How the nodes are linked:
w399: ve>w555, pe>w567, di>w358, ru>w200
w325: ve>w404, pe>w900, di>w884, ru>w17
w529: ve>w220, pe>w183, di>w603, ru>w329
w495: ve>w900, pe>w488, di>w577, ru>w555
w571: ve>w581, pe>w753, di>w212, ru>w184
w555: ve>w654, pe>w33, di>w488, ru>w999
w329: ve>w215, pe>w404, di>w183, ru>w71
w200: ve>w999, pe>w91, di>w567, ru>w762
w229: ve>w985, pe>w253, di>w238, ru>w752
w900: ve>w70, pe>w513, di>w671, ru>w654
w658: ve>w871, pe>w58, di>w460, ru>w476
w323: ve>w106, pe>w590, di>w818, ru>w739
w446: ve>w299, pe>w476, di>w658, ru>w580
w959: ve>w510, pe>w235, di>w300, ru>w628
w70: ve>w399, pe>w489, di>w17, ru>w940
w261: ve>w571, pe>w977, di>w120, ru>w292
w654: ve>w940, pe>w35, di>w513, ru>w533
w220: ve>w414, pe>w281, di>w317, ru>w215
w17: ve>w358, pe>w654, di>w900, ru>w489
w581: ve>w365, pe>w182, di>w557, ru>w947
w564: ve>w323, pe>w905, di>w580, ru>w531
w539: ve>w235, pe>w752, di>w229, ru>w834
w533: ve>w901, pe>w658, di>w35, ru>w446
w628: ve>w785, pe>w603, di>w235, ru>w529
w671: ve>w17, pe>w555, di>w495, ru>w513
w862: ve>w58, pe>w323, di>w413, ru>w163
w317: ve>w937, pe>w329, di>w529, ru>w281
w183: ve>w281, pe>w485, di>w360, ru>w404
w874: ve>w253, pe>w529, di>w628, ru>w317
w476: ve>w564, pe>w204, di>w58, ru>w635
w163: ve>w204, pe>w739, di>w323, ru>w120
w275: ve>w529, pe>w155, di>w834, ru>w360
w360: ve>w329, pe>w325, di>w155, ru>w485
w413: ve>w328, pe>w818, di>w299, ru>w323
w785: ve>w752, pe>w317, di>w874, ru>w220
w721: ve>w658, pe>w862, di>w762, ru>w328
w901: ve>w762, pe>w871, di>w743, ru>w299
w35: ve>w743, pe>w460, di>w999, ru>w658
w485: ve>w71, pe>w17, di>w325, ru>w70
w414: ve>w360, pe>w202, di>w937, ru>w884
w810: ve>w300, pe>w229, di>w701, ru>w539
w635: ve>w531, pe>w212, di>w204, ru>w571
w365: ve>w292, pe>w162, di>w384, ru>w701
w743: ve>w91, pe>w446, di>w533, ru>w871
w905: ve>w590, pe>w571, di>w635, ru>w557
w215: ve>w884, pe>w577, di>w281, ru>w495
w292: ve>w184, pe>w810, di>w977, ru>w778
w977: ve>w753, pe>w701, di>w365, ru>w810
w120: ve>w212, pe>w365, di>w739, ru>w977
w513: ve>w489, pe>w999, di>w555, ru>w35
w818: ve>w163, pe>w531, di>w564, ru>w590
w739: ve>w261, pe>w384, di>w590, ru>w365
w603: ve>w317, pe>w360, di>w275, ru>w183
w71: ve>w495, pe>w358, di>w404, ru>w399
w752: ve>w275, pe>w937, di>w253, ru>w414
w884: ve>w485, pe>w671, di>w202, ru>w900
w202: ve>w325, pe>w495, di>w215, ru>w671
w299: ve>w862, pe>w564, di>w871, ru>w818
w212: ve>w557, pe>w292, di>w261, ru>w753
w557: ve>w384, pe>w184, di>w571, ru>w182
w590: ve>w120, pe>w581, di>w531, ru>w384
w489: ve>w567, pe>w533, di>w654, ru>w743
w577: ve>w671, pe>w399, di>w71, ru>w488
w488: ve>w513, pe>w200, di>w399, ru>w33
w580: ve>w818, pe>w635, di>w476, ru>w905
w91: ve>w721, pe>w299, di>w901, ru>w413
w701: ve>w778, pe>w238, di>w162, ru>w229
w549: ve>w238, pe>w628, di>w959, ru>w874
w253: ve>w834, pe>w220, di>w785, ru>w937
w384: ve>w977, pe>w947, di>w581, ru>w162
w182: ve>w162, pe>w959, di>w184, ru>w549
w531: ve>w739, pe>w557, di>w905, ru>w581
w184: ve>w947, pe>w300, di>w753, ru>w959
w358: ve>w488, pe>w940, di>w70, ru>w567
w940: ve>w200, pe>w743, di>w489, ru>w901
w460: ve>w446, pe>w328, di>w721, ru>w58
w510: ve>w229, pe>w874, di>w549, ru>w785
w778: ve>w959, pe>w539, di>w810, ru>w985
w300: ve>w549, pe>w985, di>w778, ru>w235
w106: ve>w635, pe>w120, di>w163, ru>w261
w281: ve>w202, pe>w71, di>w329, ru>w577
w753: ve>w182, pe>w778, di>w292, ru>w300
w328: ve>w476, pe>w163, di>w862, ru>w106
w235: ve>w874, pe>w275, di>w985, ru>w603
w204: ve>w905, pe>w261, di>w106, ru>w212
w567: ve>w33, pe>w901, di>w940, ru>w91
w999: ve>w533, pe>w721, di>w33, ru>w460
w238: ve>w539, pe>w785, di>w510, ru>w253
w162: ve>w810, pe>w510, di>w947, ru>w238
w155: ve>w183, pe>w884, di>w414, ru>w325
w947: ve>w701, pe>w549, di>w182, ru>w510
w404: ve>w577, pe>w70, di>w485, ru>w358
w985: ve>w628, pe>w834, di>w539, ru>w275
w58: ve>w580, pe>w106, di>w328, ru>w204
w871: ve>w413, pe>w580, di>w446, ru>w564
w937: ve>w155, pe>w215, di>w220, ru>w202
w762: ve>w460, pe>w413, di>w91, ru>w862
w33: ve>w35, pe>w762, di>w200, ru>w721
w834: ve>w603, pe>w414, di>w752, ru>w155

The rows follow the links: the fewer symbols apart two nodes are, the more alike their rows tend to be.

Each row is also shifted at random along 7 hidden directions that mean nothing.

Rows with their nodes:
[-94, -24, -20, -12, 12, 25, 5, -7, 16, 7, -48, 27, 13, 52, -23, -12, 14, -14, -18, 3, -8, 48, -45, -12, 56, 21, -28, -13, -69, -9, -29, 32, 25, 8, 23, 18, 38, -2, -37, -45, -13, 18, -3, -6, 10, -65, 32, 3, -13, 12, 16, -10, -51, 54, 28, 15, 22, 7, -21]: w510
[58, 14, -3, 39, 8, 23, 22, -41, 19, 41, -8, 52, -12, -2, -8, -38, 14, -4, 19, 3, -49, 48, 40, -52, -24, 1, -44, 19, -13, 0, 18, -28, 78, -38, -5, 23, 17, 35, -33, -9, 25, 7, -6, 45, -42, 10, -27, 16, 31, 13, 66, 27, -23, -29, -34, -25, -41, -3, -24]: w476
[-76, -46, -5, -28, 36, 23, -22, 6, -2, -34, 9, -1, 3, 2, -55, -82, 2, -2, 27, 64, -68, 68, -2, -28, 34, -87, -7, -33, 7, 14, -133, 28, -46, 66, 26, 11, 2, -16, 2, -42, 25, -17, -7, -11, 33, -3, 16, 20, -1, 31, 19, 4, 4, 14, 23, 22, -57, -16, 8]: w275
[52, 31, 0, 53, -7, -45, 10, -17, -10, 31, 21, 21, -9, -23, 21, 69, -16, 3, 8, -61, -5, -26, 17, 21, -59, 54, 4, 12, 30, -22, 115, -23, 34, -60, -17, -15, -14, 44, -8, 12, 12, -12, -13, 29, -13, 12, -24, -13, -22, -13, 4, 38, 36, -49, -10, -26, 42, -3, -24]: w940
[-106, -3, -9, -19, 5, -44, -20, 6, 18, -32, 24, -52, 8, -33, -26, 31, -15, 13, 8, 8, -3, 6, -13, 52, -53, -77, 39, 3, 2, 10, -45, 35, -53, 10, 29, 52, -21, -9, -4, -11, 1, -7, -25, 10, -8, -25, 16, 22, 20, 17, 57, -17, 55, 22, 35, 45, 5, 33, -37]: w35
[-7, 7, 8, -10, 13, 3, -13, -1, -17, 4, -8, 10, 4, -13, 20, 6, -37, 28, 13, 3, -1, 12, 24, -7, 24, 10, 30, 10, 26, 12, 43, 9, -35, -9, -2, -36, 19, 18, -50, -16, 6, -19, -11, 12, 16, -4, -33, -3, -24, -7, -2, -10, -1, -5, -9, 6, 21, -30, 31]: w539
[18, 32, -6, 17, 13, -50, 0, 24, -18, 2, 10, -36, 9, 13, 18, 41, 6, -14, -43, -48, 47, -39, -6, 33, -34, -18, 37, 19, -2, -9, 21, -5, -12, -14, -18, 7, -35, -7, -1, 27, 8, -12, -12, -5, -5, -32, 15, -32, -24, -13, -9, 17, 26, -23, 12, -22, 44, 21, -18]: w488
[3, 26, 20, 50, 11, -37, 6, 19, -11, 33, 2, 54, 14, 16, 2, 8, 20, 10, -6, -32, -19, -13, 17, -23, -1, 59, -60, -11, -21, 3, 33, -1, 42, 3, -15, 30, -10, 5, -14, 27, 38, -11, 30, -9, 7, 9, -4, -3, -18, -8, -17, 29, 19, -25, 6, -43, -21, -23, -15]: w317
[-40, 12, 26, 0, 7, 4, -10, 8, -23, -10, 21, 14, 12, -55, 4, -4, -24, 25, 76, 25, -43, 13, 41, -9, -33, 20, -10, -5, 34, -19, 12, 35, -4, -28, -4, -7, 9, 40, -22, 29, -20, 0, 3, 23, -25, 60, -65, 28, 10, -16, -35, -7, 17, -11, 41, -16, -64, -37, 38]: w571
[68, 26, -11, 14, 12, -25, 9, 14, -20, 6, 14, -9, -9, 9, 33, 12, 11, -24, -40, -42, 17, -53, 9, 0, -10, 6, -12, 24, -3, -15, 13, -30, 19, -9, -39, -2, -39, -12, 10, 23, -3, -19, 8, -7, -13, -11, 17, -23, -21, -27, -33, 16, 1, -24, -22, -32, 14, 13, -19]: w70
[37, -20, -14, 10, -23, 17, 16, -46, 16, -13, 40, 23, -43, -57, 23, 4, -15, 16, 45, 18, -85, -31, 31, -9, -12, 48, -71, 1, 27, -16, 12, -39, 33, -25, -12, 10, -26, 22, 56, 0, -27, -17, 24, 25, -33, 86, 1, 11, 11, -26, -49, 8, 4, 8, -49, -16, -55, -4, -35]: w901
[-49, 11, 17, -24, -3, -45, -5, 9, -1, -2, 15, -31, -11, -35, -15, 23, -23, 29, -1, 1, 19, 11, -3, 44, -41, -39, 55, 2, 1, 20, 11, 23, -32, -2, 17, 22, -4, 3, -26, 0, 1, 5, -37, 20, -5, -12, -4, 27, 21, 10, 57, -15, 47, 19, 11, 32, 18, 27, 3]: w91
[-78, 7, 32, 10, 11, -42, -20, 33, -41, -7, 8, -19, 13, -26, 14, 20, -21, 36, 5, -17, 23, -13, 29, 10, -9, 3, 47, -10, 23, 21, 43, 21, -46, -4, -9, -24, -2, 6, -16, 29, 21, -11, -6, 4, 23, 9, -28, -15, -44, -12, -14, 7, 36, -20, 30, -16, 34, -30, 30]: w752
[-47, -8, 29, -21, 0, -41, -4, 34, -17, 36, -27, 24, 3, 28, -9, 19, -13, 17, -22, -51, 60, 24, -53, 26, 6, 34, 44, -8, 13, -8, 41, 7, -3, 0, 2, -32, 33, 1, -35, -16, 7, 27, -21, -2, 45, -31, 2, 16, 9, 3, 11, -16, 10, -8, 4, 32, 41, 8, 73]: w202
[26, -8, -17, 15, -2, -8, 9, -9, -2, 2, 2, -16, -15, 5, -12, 17, 1, -32, -12, -25, -4, 6, -19, 16, -19, -23, 30, -1, 16, -19, 15, -17, 9, -14, 1, -28, -9, 5, 21, -22, 4, 3, -30, 11, 7, -17, 20, -15, -21, 7, 18, 31, 3, -20, 0, -1, 47, 14, -21]: w513
[74, 37, 18, 6, -23, -1, 6, 20, -12, -13, -3, -36, 9, -5, 25, 26, 13, -13, -19, 0, 57, -54, 5, 11, -5, 18, 26, -7, -15, 16, 41, 21, -13, 8, -9, -5, -9, -29, 21, 50, -17, 13, 8, -32, 2, -1, -12, -8, -16, -7, -8, -3, 5, 11, 27, -22, 35, -1, -10]: w365
[-44, 33, 14, 13, -1, -27, 2, 33, -26, 23, -21, 7, 8, 38, 22, 39, 3, 10, -54, -37, 37, -39, -10, 6, 47, 78, -5, -5, -53, 8, 61, 13, 20, -13, -9, 4, -2, 0, -24, 35, -7, -5, 14, -16, 3, -33, 9, -34, -49, -28, -51, 12, -9, 11, 11, -38, 58, -15, -3]: w628
[152, 44, 30, 11, -16, 13, 28, -6, -11, 53, -45, 45, -17, 37, -20, -17, 6, -31, -19, -13, 38, 56, -38, -18, 22, 46, 35, -23, -31, 5, 91, 14, 54, -3, 7, -51, 56, 5, -45, -16, 9, 52, -47, -6, 39, -49, -23, 31, -6, 27, 91, 36, -31, -3, 8, -8, 71, 3, 16]: w292
[-69, 9, 6, -20, 41, -53, -7, 42, -25, -1, -4, -23, 17, 28, -6, 0, 13, -7, -42, -35, 38, 0, -23, 29, -14, -38, 26, 13, -30, -19, -52, 21, -16, 1, -13, 23, -21, -13, -35, 12, 2, 0, -17, -3, -3, -50, 21, -9, -6, -11, -21, -11, 13, 1, 34, -6, 4, 29, 23]: w17
[25, -43, -23, -39, -48, 109, 10, -8, 29, -3, -32, -2, -37, 61, -61, -42, 8, -55, -10, 60, -11, 52, -80, 6, 106, 27, 13, -46, -10, -23, -40, -10, 38, 26, 58, -71, 47, 7, 67, -39, -56, 41, -21, -24, 22, -1, 32, -15, 8, 14, -48, 16, -76, 26, -24, 35, 31, -11, 30]: w590
[84, -17, -12, 0, 9, 22, -7, -10, 20, 9, 12, 48, -9, 10, -20, -46, 8, -5, 20, 25, -53, 25, -3, -38, 23, -15, -57, -15, 29, 6, -51, -25, 9, 56, 1, 5, -1, -17, 16, -45, 31, -21, 26, -22, 32, 21, 15, 24, 22, 20, 21, 2, -2, -20, -41, 23, -60, -6, 6]: w360
[13, -24, -23, -5, -7, 27, -1, -19, 17, -42, -11, -32, 31, 1, 31, 12, 9, 1, 8, 20, 26, -26, 5, 2, 10, -15, 1, 2, 9, 14, -21, 9, -56, 14, -5, -4, -1, -32, 29, -4, -3, -1, 26, -22, 8, 0, 13, -21, -17, 4, -23, -45, -16, 31, 13, 6, 5, 7, -15]: w810
[61, 17, -19, -9, -10, 27, -6, 2, 6, -7, -5, -34, -16, 1, 12, 4, -16, -26, -44, 17, 21, -27, 2, -18, 48, -39, 38, 16, -1, 43, 20, -1, -26, 38, 8, -21, -2, -42, -11, -30, -2, -30, -13, -27, 23, -43, 16, -8, -27, 20, 64, 6, -19, 5, -31, 24, 77, -6, -50]: w985
[-6, 21, 1, -17, 66, -30, -11, 11, -1, 40, -1, 68, -10, -6, -35, -61, -4, -8, 16, -7, -70, 71, 8, -54, -19, -66, -55, 36, -15, -15, -74, 14, 40, 16, -15, 60, 9, -2, -116, -59, 21, -27, -16, 19, -8, -50, -8, 86, 57, 28, 118, 0, 2, -15, -3, 32, -80, 18, -4]: w404
[-40, 11, 16, -34, -4, -16, 4, 40, 3, -10, -35, -60, 33, 92, -9, 6, 47, 15, -98, -7, 118, -27, -50, 72, 40, 7, 47, -14, -91, 23, -54, 9, -25, 15, 18, 44, -21, -25, 33, 62, 7, 40, 10, -35, -8, -49, 54, -72, 5, -18, -84, -33, -7, 44, 12, -16, 25, 51, 37]: w328
[-73, -5, 4, -29, 32, -46, -40, 45, 3, -25, 26, -32, 42, -18, 4, 10, -7, 32, 3, 0, 27, -21, 8, 22, -40, -84, 12, 22, 30, 20, -85, 23, -86, 52, -3, 56, -25, -43, -23, -5, 27, -34, 22, -26, 14, -11, 8, 24, 33, 9, 20, -55, 50, 0, 20, 49, -55, 19, 24]: w215
[-50, -34, 5, 10, -5, -10, 10, 5, 7, 34, -24, 69, -3, 52, -29, -13, 24, -6, -3, -31, -10, 39, -58, -9, 35, 78, -54, -33, -24, -25, -4, -6, 59, 11, 7, -3, 31, 6, 12, -28, 4, 30, 17, -9, 34, -9, 34, 12, 8, 4, -25, 9, -24, 8, 3, 3, -10, 1, 27]: w183
[-8, 18, -19, 22, 24, -23, 14, 4, -2, 30, -1, 24, -26, 4, -13, -25, 22, -54, -29, -40, -35, 13, -5, -47, -16, -40, -42, 30, -40, -22, -22, -8, 71, -5, -22, 34, -11, -21, -42, -29, -9, -10, -19, 11, -19, -56, 25, 39, 10, 12, 94, 37, -24, -9, 3, -9, 13, 24, -70]: w900
[14, 16, 35, -11, -2, -29, 7, 9, -21, 4, -7, -19, 9, 11, 25, 7, 5, 47, -26, -17, 63, -23, 11, 40, -8, 34, 37, 3, -21, 18, 25, -13, -16, -26, -12, 2, -14, 17, 10, 58, 14, 22, 1, 15, -20, 20, -12, -41, 5, -30, -68, -21, 18, 4, -16, -34, -2, 14, 59]: w413

From each start, follow one symbol. Which node do you reach?
Answers are names.
start [-10, 13, -8, -9, 15, 24, -5, 7, 27, 12, -22, -14, 24, 48, -44, -28, 24, -10, -21, 25, 15, 52, -10, 4, 2, -67, 20, 13, -36, 13, -63, 12, 4, 12, 33, 45, 11, 1, -36, -11, 27, 8, -17, 4, -18, -53, 7, -6, 43, 31, 59, -4, -12, -8, 3, 24, -15, 19, -5]
di -> w564
start [27, -36, -39, -13, -19, 65, 1, -33, 23, -33, -2, -18, -14, -6, 23, -6, -9, -17, 5, 33, -20, -27, 4, -32, 59, -5, -16, 2, 14, 8, -13, -20, -26, 22, 1, -33, 0, -27, 40, -35, -29, -22, 19, -17, 13, 10, 25, -23, -29, 0, -21, -13, -50, 28, -36, 14, 20, -17, -37]
di -> w510
start [30, 33, 3, -4, -6, 18, -12, 23, 14, 21, -18, -29, 19, 36, -18, 21, -2, -6, -27, 10, 53, 10, -8, 29, 1, -26, 62, 14, 3, 10, 17, 6, -12, -3, 26, -4, 17, 15, -27, 11, 17, 5, -19, -1, -6, -34, -16, -24, 24, 14, 25, -6, 0, -30, -10, 24, 28, 1, 29]
pe -> w120
start [79, -24, -20, 8, 18, 59, 11, -57, 11, 9, -20, 94, 6, 17, 27, -34, -1, 16, 55, 27, -81, 34, 17, -48, 46, 86, -101, -6, 5, -29, -8, -21, 33, -17, -17, -10, 20, 40, -10, -33, 3, -9, 41, 8, -7, 45, -16, -3, -6, -18, -82, -13, -46, 14, -35, -28, -88, -29, 23]
ru -> w235
start [-4, 28, 18, -9, 31, -49, -12, 36, -14, 36, -5, 44, 16, 27, 15, 14, 4, 23, -23, -39, 24, -14, -14, 11, 1, 36, -36, 16, -14, -8, -7, 3, 11, 11, -23, 41, -8, -3, -49, 10, 15, -13, 25, -15, 5, -18, 3, 15, 25, -18, -25, -27, 16, -11, -9, 3, -39, 10, 38]
pe -> w671
start [48, 34, 8, 9, -23, -37, 8, -11, 3, -3, 35, -28, -29, -61, 34, 45, -20, 24, -9, -11, 8, -64, 35, 18, -46, 5, 9, 26, 10, 27, 61, -21, -2, -20, -13, 20, -33, -5, 14, 33, -8, -17, -1, 12, -30, 29, -11, 9, 10, -12, 29, 1, 39, 0, -32, -2, 20, 18, -41]
ru -> w862
start [-22, 4, 1, 14, 15, -10, 5, -4, 9, -10, -20, 11, 40, 16, 3, -6, 29, -2, 10, 3, 11, 9, -2, -7, -16, 11, -36, -9, -48, -2, -27, 37, 0, 3, -7, 43, 6, -14, -19, 14, 5, 22, 20, -15, -4, -23, 4, 10, 1, 4, 3, -20, -6, 34, 55, -19, -29, 11, -19]
di -> w184
start [113, 31, 15, -57, 29, -25, -28, 47, -24, -6, 13, -34, 2, 8, 26, -5, -22, 19, -42, -4, 60, -36, 5, 29, 15, -57, 59, 32, 45, 21, -38, -16, -78, 46, -24, -12, -34, -33, -27, 7, 16, -38, -3, -33, 25, -19, 0, -7, 16, -10, -24, -42, 30, -24, -47, 30, -12, 17, 69]
di -> w404
start [-74, 7, -12, -10, 39, -22, -16, 12, 15, -40, -9, -25, 71, 12, 8, 7, 25, 16, 1, 19, 23, -10, 11, 9, -30, -55, -18, 12, -46, 17, -84, 56, -66, 28, 0, 84, -14, -36, -35, 12, 20, -8, 32, -25, -9, -43, 14, 2, 7, 8, 8, -54, 12, 46, 61, 8, -51, 23, -29]
ve -> w778
start [38, -43, -34, -38, -29, 38, 0, -12, 26, -40, 8, -38, -21, 40, -24, 5, 7, -21, -26, 34, -3, -6, -68, 56, 53, 3, 11, -39, 4, -8, -64, -23, -28, 33, 34, -20, -20, -10, 96, -24, -24, 7, -1, -32, 25, 8, 66, -41, -7, -3, -91, -2, -8, 33, -35, 26, 15, 27, -2]
ru -> w721
start [66, -2, -10, -5, 3, 19, -7, -21, 6, -24, -8, -3, 30, -2, 45, 19, -11, 25, 16, 15, 22, -24, 24, -1, 8, 10, -2, 14, 25, 16, 15, -2, -54, 6, -16, -13, 0, -7, 0, 1, 8, -16, 28, -13, 12, 15, -14, -24, -13, -9, -38, -39, -4, 12, -12, 1, -14, -8, 13]
pe -> w539
start [49, -17, 8, -24, -15, 22, -2, -3, -3, -40, -17, -43, 18, 3, 6, -8, 2, -1, 5, 27, 57, 2, -16, 20, 6, -26, 59, -20, 17, 18, -9, 22, -66, 27, 7, -42, 15, -30, 30, 4, -1, 31, -7, -25, 36, -4, 0, -11, -13, 13, -8, -26, -7, 30, 28, 10, 27, 6, 31]
ru -> w959
start [-37, 47, 41, -37, 17, -34, -15, 59, -23, -1, -26, -40, 38, 33, -40, 0, 10, -3, -32, 11, 84, 28, -42, 50, -5, -46, 85, -20, -50, 21, -26, 81, -49, 35, 29, 25, 20, -19, -55, 25, 6, 37, -39, -34, 25, -76, -8, 19, 13, 23, 47, -23, 22, 28, 82, 17, 35, 18, 39]
ve -> w977
start [63, 64, 20, 1, 22, 13, -16, 23, -5, 39, 2, 34, 10, 1, -18, -5, -18, 8, 23, 27, -27, 22, 22, -5, -1, 7, -7, 12, 4, -1, 14, 24, 21, -7, 12, 21, 11, 44, -74, 16, 3, -20, -5, 1, -27, -4, -58, 26, 38, 2, 16, 7, 13, -37, -1, 5, -54, -26, 30]
pe -> w384
start [35, 50, 30, 20, 11, -64, -11, 60, -12, 30, -6, 20, 43, 66, 22, 51, 27, 30, -60, -49, 75, -51, -22, 43, 17, 75, -20, -11, -32, 15, 28, 4, -8, 27, -14, 44, -25, -15, -4, 53, 45, -6, 51, -53, 28, -21, 18, -36, -6, -25, -72, -16, 38, -14, -2, -26, -2, 4, 36]
pe -> w884
